Here is a tiny trained network, its code and every weight. The questions are about switching its units off for an input and a class, where a switched-off unit gives its printed mean instead of its output.

import numpy as np


def w(rows, s, z=0):
    codes = np.array(rows[::2]) - 128.0
    scale = np.full(codes.shape[1], s)
    scale[-1] = z or s
    return codes * scale


def norm(h):
    return h / np.sqrt((h * h).mean(-1, keepdims=True) + 1e-5)


def f(y):
    return y / 2 * (1 + np.tanh(0.7978845608 * (y + 0.044715 * y**3)))


def log_softmax(a):
    a = a - a.max(-1, keepdims=True)
    return a - np.log(np.exp(a).sum(-1, keepdims=True))


def net(x, mask):
    res = np.array(x, float).reshape(1, 4) / 4 @ E
    u = 0
    for l in range(2):
        y = f(norm(res) @ A[l][:, :-1].T + A[l][:, -1])
        res = res + np.where(mask[u : u + 3], y, B[l][:, -1]) @ B[l][:, :-1]
        u += 3
    return log_softmax(norm(res)[-1] @ U[:, :-1].T + U[:, -1])


A, B = {}, {}
E = w([
[120,125,168,128,41,172,158,131,159,162],'x0',
[80,127,129,106,116,137,161,97,3,139],'x1',
[154,66,90,162,116,184,95,136,111,144],'x2',
[176,179,147,155,186,177,189,151,122,136],'x3',
],0.0022)
A[0] = w([
[144,121,75,129,252,71,74,125,88,81,3],'L0N0',
[173,38,59,189,125,220,78,146,93,153,30],'L0N1',
[189,157,180,168,187,172,179,150,107,127,44],'L0N2',
],0.0038,0.0026)
B[0] = w([
[117,126,203,120,2,211,182,145,181,193,220],'L0N0',
[85,214,186,88,139,40,177,111,164,93,247],'L0N1',
[54,100,44,88,137,138,80,128,172,138,199],'L0N2',
],0.0055,0.0016)
A[1] = w([
[103,50,149,109,50,55,33,109,124,106,10],'L1N0',
[252,97,137,175,183,92,27,185,213,102,67],'L1N1',
[205,112,156,163,107,139,130,147,198,102,104],'L1N2',
],0.0035,0.0014)
B[1] = w([
[138,188,94,133,220,214,186,169,169,155,232],'L1N0',
[103,121,110,132,141,119,152,93,3,115,254],'L1N1',
[82,133,154,80,94,151,159,118,50,162,195],'L1N2',
],0.0049,0.0013)
U = w([
[124,121,200,110,42,212,167,147,154,183,135],'0',
[120,98,101,123,138,115,126,108,2,121,223],'1',
[106,147,27,110,218,188,134,157,206,146,128],'2',
[116,179,196,113,156,29,161,124,175,93,153],'3',
[124,100,124,132,99,90,74,123,165,111,154],'4',
[245,51,110,167,128,77,51,122,162,112,4],'5',
[216,60,123,173,124,95,11,122,162,95,16],'6',
[230,53,111,172,127,85,54,120,160,103,6],'7',
],0.0075,0.0032)

Each question gives the input, the list of numbers given to net, and the class t.
The units are the neurons (one row each of A and B). Each row of codes is followed by its name. A weight is (code - 128) times the scale printed after its matrix; where a second scale follows, it is the last column's (A, B and U).
mask holds one flag per neuron, layer by layer. A switched-off neuron (its flag False) gives its mean, the last column of its row in B, instead of its output. The means were averaged over made-up inputs and are rounded, as every weight is.
A unit's drop is (log p(t) with every unit on - log p(t) with that unit switched off) / (log p(t) with every unit on - log p(t) with every unit switched off).
The circuit of an input: a set's keep is (log p(t) with only the set's units on - log p(t) with every unit switched off) / (log p(t) with every unit on - log p(t) with every unit switched off). Starting from all 6 units, units are removed one at a time, each time the one whose removal leaves the highest keep (on an exact tie, the one counted first), for as long as the keep stays at least 0.8.
circuit, biggest first: the units of the circuit, biggest drop first
unit that matters most: the unit with the biggest drop
top k neurons: the k neurons with the biggest drops, biggest first
top k neurons in layer l: the k neurons of layer l with the biggest drops, biggest first
input [-1,-4,-2,-3], class 1: unit that matters most => L1N1
input [3,0,-3,-5], class 2: circuit, biggest first => L1N0; L0N0
input [-2,-3,-4,-6], class 2: top 2 neurons => L1N0; L0N1
input [3,-1,2,-4], class 2: top 2 neurons => L1N0; L0N0
input [-6,-7,-4,7], class 1: top 3 neurons => L1N1; L0N1; L1N2
input [2,5,-4,7], class 2: circuit, biggest first => L0N2; L1N1; L0N0
input [2,-5,-2,1], class 1: circuit, biggest first => L1N1; L0N0
input [-7,3,8,-6], class 3: top 2 neurons in layer 0 => L0N1; L0N2
input [3,4,-7,-8], class 2: top 2 neurons in layer 0 => L0N1; L0N0
input [-4,-6,0,-6], class 1: top 2 neurons in layer 0 => L0N2; L0N1
input [6,2,8,-5], class 3: top 2 neurons => L0N1; L0N0
input [2,2,1,5], class 2: top 2 neurons in layer 0 => L0N2; L0N0
input [6,-7,-7,0], class 1: top 2 neurons in layer 0 => L0N0; L0N1
input [2,1,7,-1], class 3: circuit, biggest first => L0N1
input [-7,2,-7,1], class 0: top 2 neurons => L0N0; L0N1
input [-2,-5,4,-5], class 1: top 3 neurons => L1N1; L0N2; L1N2
input [-3,2,-3,7], class 2: top 2 neurons in layer 0 => L0N2; L0N1
input [-2,-6,-3,4], class 1: circuit, biggest first => L1N1; L0N1
input [2,6,8,3], class 3: top 2 neurons in layer 1 => L1N1; L1N2
input [1,-8,8,3], class 1: top 2 neurons => L1N1; L0N0
